Below is a small trained network, with its code and all its weights. Each question gives an input and a class and asks what happens when units are switched off, that is, made to give their printed mean instead of their output.

import numpy as np


def w(rows, s, z=0):
    codes = np.array(rows[::2]) - 128.0
    scale = np.full(codes.shape[1], s)
    scale[-1] = z or s
    return codes * scale


def f(y):
    return y / 2 * (1 + np.tanh(0.7978845608 * (y + 0.044715 * y**3)))


def log_softmax(a):
    a = a - a.max(-1, keepdims=True)
    return a - np.log(np.exp(a).sum(-1, keepdims=True))


def net(x, mask):
    res = np.array(x, float).reshape(1, 6) / 4 @ E
    y = f(res @ A[0][:, :-1].T + A[0][:, -1])
    res = res + np.where(mask, y, B[0][:, -1]) @ B[0][:, :-1]
    return log_softmax(res[-1] @ U[:, :-1].T + U[:, -1])


A, B = {}, {}
E = w([
[119,3,89],'x0',
[127,128,128],'x1',
[127,129,128],'x2',
[103,165,31],'x3',
[128,128,128],'x4',
[251,122,109],'x5',
],0.02)
A[0] = w([
[175,126,173,98],'n1',
[81,142,145,174],'n2',
[223,87,91,67],'n3',
[105,170,156,111],'n4',
[201,183,119,105],'n5',
[219,209,136,106],'n6',
[94,202,169,196],'n7',
[55,54,111,127],'n8',
[130,42,226,134],'n9',
[116,91,232,179],'n10',
[145,146,70,116],'n11',
[183,42,79,58],'n12',
[148,90,251,255],'n13',
],0.018,0.012)
B[0] = w([
[152,195,96,168],'n1',
[41,105,94,184],'n2',
[59,205,139,209],'n3',
[53,145,126,168],'n4',
[192,56,137,194],'n5',
[191,52,118,219],'n6',
[65,206,132,219],'n7',
[154,18,104,224],'n8',
[124,79,203,231],'n9',
[137,66,250,221],'n10',
[133,103,169,166],'n11',
[13,175,123,209],'n12',
[187,225,251,252],'n13',
],0.014,0.027)
U = w([
[69,191,174,67],'0',
[175,34,155,253],'1',
[47,187,7,226],'2',
[113,22,7,10],'3',
[237,168,134,29],'4',
],0.014,0.011)

Each question gives the input, the list of numbers given to net, and the class t.
The units are the neurons (one row each of A and B). Each row of codes is followed by its name. A weight is (code - 128) times the scale printed after its matrix; where a second scale follows, it is the last column's (A, B and U).
mask holds one flag per neuron, in row order. A switched-off neuron (its flag False) gives its mean, the last column of its row in B, instead of its output. The means were averaged over made-up inputs and are rounded, as every weight is.
A unit's drop is (log p(t) with every unit on - log p(t) with that unit switched off) / (log p(t) with every unit on - log p(t) with every unit switched off).
The circuit of an input: a set's keep is (log p(t) with only the set's units on - log p(t) with every unit switched off) / (log p(t) with every unit on - log p(t) with every unit switched off). Starting from the 12 units with the biggest drops (on a tie, the unit counted first), units are removed one at a time, each time the one whose removal leaves the highest keep (on an exact tie, the one counted first), for as long as the keep stays at least 0.8.
units of the circuit, in order: the units of the circuit, biggest drop first
most important unit: the unit with the biggest drop
top k neurons: the k neurons with the biggest drops, biggest first
drop of u: that unit's drop, to one decimal
input [-3,2,7,-5,-1,3], class 4: most important unit : n13
input [1,2,5,1,-8,0], class 3: units of the circuit, in order : (n13 n10)
input [-8,1,-1,1,1,3], class 1: top 2 neurons : (n6 n13)
input [-7,-3,6,1,8,8], class 1: top 3 neurons : (n6 n5 n13)
input [1,-7,-2,8,-1,2], class 2: top 3 neurons : (n13 n10 n8)
input [-1,-2,3,6,-2,1], class 1: top 2 neurons : (n13 n12)
input [1,-2,1,-1,-3,0], class 1: top 2 neurons : (n7 n3)
input [0,3,6,-1,-1,1], class 4: top 2 neurons : (n12 n8)
input [-8,5,-4,-7,5,5], class 4: drop of n13 : 0.3
input [-8,2,0,-6,-7,5], class 4: drop of n1 : 0.0
input [4,-7,0,4,-2,6], class 2: drop of n13 : 0.3
input [6,2,5,-3,-7,2], class 0: drop of n12 : 0.5
